M =
9, -14, -17, -6, 45, -14
-7, 10, -6, -14, -28, 29
-30, -15, -13, -11, 8, 31
37, 3, 15, 22, 19, -45
Counting starts at 1.
The entry directly above -30: -7
Give the bottom entry of the column that holds the largest entry.
A: 19
Give the entry in the top-left corner.
A: 9
Give the entry just right of 19.
A: -45
Give the entry at row 3, column 1.
A: -30
The entry in row 3 and column 3 is -13
The top entry of the column that holds the smallest entry -> -14
The bottom-left entry is 37
The maximum -> 45
Give the entry in row 1 and column 2.
A: -14
The entry just left of the largest entry is -6

Read these off the grid that follows.
1) The entry just right of the smallest entry?
2) The entry just left of 7?
3) The entry just right of -5?
[[0, -3, 50, -2, -4, 7, 6, 48, -6, -10, -4, 4], [-3, 15, -1, 2, -2, -5, -19, 36, 47, 6, 10, -1]]
1) 36
2) -4
3) -19

Read these off the grid that follows. Counting starts at 1.
1) Report the entry in row 1 and column 2.
2) Report the smallest entry.
3) Report the entry in the bottom-right corner.
4) Report the entry at row 3, column 1.
5) Report the entry in row 2 and column 1.
6) Report the entry just right of the smallest entry.
7) Report the entry in row 1 and column 1.
8) Report the entry in the bottom-left corner.
4, 19, -14, 21, 2, 43, -5, -9, 31
43, 6, -2, -13, -22, -1, -18, -17, 29
-16, -23, -8, 27, 11, 39, -11, 17, 20
32, -36, 10, -14, 22, -16, -5, 23, -8
16, 36, 6, 11, -5, 36, 5, -27, -16
7, -5, 33, -8, 35, 9, 6, -1, -37
31, -18, -20, 3, 8, -16, 15, 30, -29
-7, 17, 2, 7, 26, 3, 27, 7, -46
23, 20, 18, -20, -29, -7, -13, -36, 6
-22, -38, -10, -1, -7, -32, -3, 29, 0
22, 27, -16, 14, 26, 36, 9, 0, 17
-38, -19, -10, 22, 21, 20, 0, 24, 14
22, 3, -17, 8, -49, 8, -14, -15, 15
-9, 39, 14, 1, -11, 11, 10, -31, -29
1) 19
2) -49
3) -29
4) -16
5) 43
6) 8
7) 4
8) -9

data =
[[ -1  -7 -27 -11   2   2  22  26   5  15  -3  -7   0]
 [ -2   6  -5   7   0  -3   3   1   1  -7  -5   2   1]
 [  4  -1   0  -5   2  -9   8  14  11   4   5   9   9]
 [ 11   8  -8  -1  -1   4   8  -3   5   4   4  -3   8]
 [ -5   7  -7  -7  -5 -11  12  18  10  -4  -2  -4  -7]
 [  0   4  -6  -6   0  12   5  18  12   2   2   4  -8]
 [ -9  -4 -25  -1   7  11  14  19   4   5 -10   1  -9]
 [  8   4 -24 -10   5  15  22  23  19  14   3   3   0]
 [  0   9   2  -1  -5   2  -1   2   5  -6   1  -1  -7]
 [  7   0 -34 -11   0   0  34  52  20  18   4   7  18]
 [  6   2  26   4  -6 -11 -19 -41 -15  -7   5 -13   2]
 [  1   6  -2   0  -3  -3   3   1   2  -2   0  -3   0]
 [  1  -7  -3  -8  -3  -6   4  -1  -7   8   1 -14   0]
 [  7  -7  -5  -1   7   8   3   1   3  11   4   7   9]
 [  6  -6 -16 -14  -3  -3  20  38  12  17   8   2  13]
 [ -7   5  13  21  -3  -7 -18 -25 -19 -19  -9   0   2]]
Indices start at 1.
Read off the top entry of the column that holds the largest entry.
26
The entry in row 3 and column 1 -> 4
Read off the entry in row 1 and column 2.
-7
Read off the entry just right of -41.
-15
The entry at row 2, column 3 -> -5
Read off the entry in the top-left corner.
-1
The bottom entry of the column that holds the smallest entry -> -25
The entry just right of the largest entry: 20
Read off the maximum.
52
Read off the entry in the bottom-left corner.
-7
Read off the entry at row 1, column 3.
-27
The entry just left of the smallest entry -> -19
Read off the bottom-right entry.
2
Read off the entry directly below the smallest entry.
1
Read off the entry just left of the largest entry.
34
Read off the top-right entry.
0
Read off the entry directly below the largest entry.
-41
The entry in row 2 and column 1: -2
Read off the entry directly above 21.
-14

Read these off the matrix that follows.
1) Give the entry just left of -0.041.
2) Give the entry just left of -0.131.
3) Give the entry just left of -0.031.
4) Give the entry just right of -0.083.
5) Give the entry just right of the largest entry.
((0.094, -0.017, 0.056, -0.023, -0.023, -0.042, 0.040, -0.033, 0.071), (0.143, -0.018, -0.084, -0.043, -0.029, -0.004, 0.005, -0.020, 0.083), (-0.083, -0.091, 0.097, -0.101, -0.131, -0.108, -0.031, 0.004, -0.075), (-0.014, -0.033, -0.116, 0.012, 0.027, -0.007, -0.030, -0.095, 0.034), (0.147, -0.038, -0.015, -0.041, -0.144, 0.030, -0.010, -0.012, 0.080))
1) -0.015
2) -0.101
3) -0.108
4) -0.091
5) -0.038

Questions about the array below.
1) What is the top entry of the column that holds the smallest entry?
2) What is the bottom entry of the column that holds the smallest entry?
3) What is the entry in the bottom-right corner?
4) What is the entry just right of the smallest entry?
5) What is the smallest entry in the last column?
6) What is the smallest entry in the first column?
7) What is the second entry on the diagonal from the top-right corner?
8) What is the first entry in the row that holds the smallest entry?
[[  6 -12  15   0  -2  33 -19]
 [ -8  -6  -3   0  -1  -8   0]
 [-17 -19  11  -1  -3 -10  -9]
 [ -4  -6  -5   0  -5 -12   4]
 [ -6   8 -19   0  -2 -36  21]
 [ 33  20  28   0   4  32  -4]
 [ -3  -8  -3   0  -5  -6   1]
 [-31 -21 -13   0   3  -1 -14]
 [ -5  -6  -5   0  -5 -13   4]
 [ -2  14  25  -1  19  24 -16]
 [ 31  20  26   0   5  30  -3]
 [ -6 -11 -32   0 -20 -55  30]
 [ 18  18  -3   1   5  20   3]
 [ -3  -8  -7   0  -7 -13   5]]
1) 33
2) -13
3) 5
4) 30
5) -19
6) -31
7) -8
8) -6

36	-23	7	-6	42	-5	-13	-29	1	33	-3
Which number is the last entry? -3
The entry just left of -23: 36
Which number is the entry just right of the largest entry? -5
The third entry: 7

Read these off the table that follows. Rows and columns are numbered from 1.
1) The entry directly above 4642?
2) The bottom-left entry?
3) The largest entry?
4) The entry in row 1 and column 1?
5) The bottom entry of the column that holds the smallest entry?
6) The entry directly above 4080?
7) The entry at row 2, column 1?
8) The entry directly below 6576?
[[4590 3124 5245 5037]
 [4357 3390 4199 4848]
 [3968 4080 6373 6576]
 [4474 3558 6965 4693]
 [4609 3212 5440 5034]
 [5411 2218 8394 4642]
 [4333 3470 4142 4932]
 [4512 3660 3350 4364]]
1) 5034
2) 4512
3) 8394
4) 4590
5) 3660
6) 3390
7) 4357
8) 4693
